Below is a small trained network, with its code and all its weights. Each question gives an input and a class and asks what happens when units are switched off, that is, made to give their printed mean instead of their output.

import numpy as np


def w(rows, s, z=0):
    codes = np.array(rows[::2]) - 128.0
    scale = np.full(codes.shape[1], s)
    scale[-1] = z or s
    return codes * scale


def f(y):
    return np.maximum(y, 0)


def log_softmax(a):
    a = a - a.max(-1, keepdims=True)
    return a - np.log(np.exp(a).sum(-1, keepdims=True))


def net(x, mask):
    res = np.array(x, float).reshape(1, 4) / 4 @ E
    y = f(res @ A[0][:, :-1].T + A[0][:, -1])
    res = res + np.where(mask, y, B[0][:, -1]) @ B[0][:, :-1]
    return log_softmax(res[-1] @ U[:, :-1].T + U[:, -1])


A, B = {}, {}
E = w([
[134,143,100,172,122],'x0',
[75,131,69,119,230],'x1',
[159,222,98,61,139],'x2',
[145,89,6,103,83],'x3',
],0.015)
A[0] = w([
[139,230,187,156,166,18],'n1',
[136,97,67,99,130,57],'n2',
[94,191,194,156,152,43],'n3',
[72,127,107,128,183,117],'n4',
[111,112,86,98,98,117],'n5',
[87,135,96,136,182,98],'n6',
[150,94,58,91,93,69],'n7',
[174,106,140,104,157,103],'n8',
[163,140,142,113,94,128],'n9',
[176,102,68,94,102,51],'n10',
[133,141,136,140,90,100],'n11',
[129,222,122,86,122,137],'n12',
[116,161,154,147,62,83],'n13',
[87,18,143,146,120,175],'n14',
[145,203,99,91,125,136],'n15',
[224,147,150,116,70,100],'n16',
[74,121,83,109,192,112],'n17',
[134,113,111,129,199,130],'n18',
[125,97,146,121,97,180],'n19',
[159,79,169,151,40,109],'n20',
[113,90,88,89,93,4],'n21',
[123,132,101,127,178,60],'n22',
[156,130,117,194,118,114],'n23',
[160,156,141,129,86,91],'n24',
[138,138,96,137,115,92],'n25',
[47,2,163,208,127,155],'n26',
[92,121,96,118,183,111],'n27',
[217,161,136,77,148,178],'n28',
[58,150,92,134,173,90],'n29',
[170,227,119,90,130,134],'n30',
[138,108,84,146,122,68],'n31',
[136,177,205,166,191,28],'n32',
[160,132,147,134,82,120],'n33',
[150,117,119,110,67,60],'n34',
[148,127,121,150,136,139],'n35',
[133,190,114,74,132,129],'n36',
],0.015,0.0037)
B[0] = w([
[181,86,152,142,145,196],'n1',
[169,93,193,123,137,180],'n2',
[210,72,170,85,187,190],'n3',
[121,208,156,77,83,183],'n4',
[172,85,136,113,151,173],'n5',
[107,181,182,75,107,179],'n6',
[210,73,163,111,168,199],'n7',
[111,119,141,136,139,137],'n8',
[130,166,110,99,107,163],'n9',
[179,68,204,113,180,189],'n10',
[126,170,156,100,111,152],'n11',
[107,115,57,215,147,195],'n12',
[125,140,133,74,92,167],'n13',
[93,118,85,190,165,214],'n14',
[90,101,78,198,168,191],'n15',
[90,209,173,78,56,195],'n16',
[108,189,150,67,74,198],'n17',
[97,157,149,101,64,173],'n18',
[93,134,119,117,115,164],'n19',
[104,172,131,98,95,212],'n20',
[150,85,162,146,105,170],'n21',
[117,136,143,120,101,163],'n22',
[116,130,121,92,157,156],'n23',
[105,165,136,94,104,163],'n24',
[155,107,120,125,119,150],'n25',
[84,86,35,222,161,255],'n26',
[106,169,149,76,77,182],'n27',
[100,122,91,137,139,186],'n28',
[105,168,157,103,92,184],'n29',
[23,70,51,244,174,203],'n30',
[158,122,127,145,122,161],'n31',
[201,92,174,101,167,200],'n32',
[97,173,146,76,74,170],'n33',
[121,140,157,94,109,171],'n34',
[132,146,104,154,133,136],'n35',
[110,124,83,162,140,187],'n36',
],0.011,0.021)
U = w([
[49,102,13,164,155,254],'0',
[87,228,149,82,83,51],'1',
[248,65,161,111,167,70],'2',
],0.019,0.0018)

Each question gives the input, the list of numbers given to net, and the class t.
The units are the neurons (one row each of A and B). Each row of codes is followed by its name. A weight is (code - 128) times the scale printed after its matrix; where a second scale follows, it is the last column's (A, B and U).
mask holds one flag per neuron, in row order. A switched-off neuron (its flag False) gives its mean, the last column of its row in B, instead of its output. The means were averaged over made-up inputs and are rounded, as every weight is.
A unit's drop is (log p(t) with every unit on - log p(t) with that unit switched off) / (log p(t) with every unit on - log p(t) with every unit switched off).
most important unit: the unit with the biggest drop
top k neurons: the k neurons with the biggest drops, biggest first
drop of u: that unit's drop, to one decimal
input [-7,-5,5,-7], class 2: most important unit	n3
input [-1,-2,0,2], class 1: top 4 neurons	n3, n32, n1, n26
input [-6,7,6,-2], class 1: top 2 neurons	n26, n17
input [3,-7,7,6], class 0: top 3 neurons	n30, n15, n12
input [-8,6,6,-6], class 0: top 2 neurons	n30, n12
input [-8,-5,6,7], class 2: top 3 neurons	n10, n7, n26
input [-7,-2,2,-1], class 0: top 3 neurons	n17, n4, n6
input [-2,-6,8,-8], class 0: top 2 neurons	n30, n12
input [3,3,5,-5], class 0: top 4 neurons	n30, n12, n7, n10
input [-6,-7,-6,-5], class 1: top 2 neurons	n20, n30
input [-2,1,-4,5], class 2: top 2 neurons	n30, n7
input [5,-6,8,-3], class 0: drop of n30	0.6
input [-2,-3,6,8], class 2: drop of n10	0.6
input [0,6,-2,6], class 1: most important unit	n17
input [0,7,-6,4], class 1: drop of n17	0.4
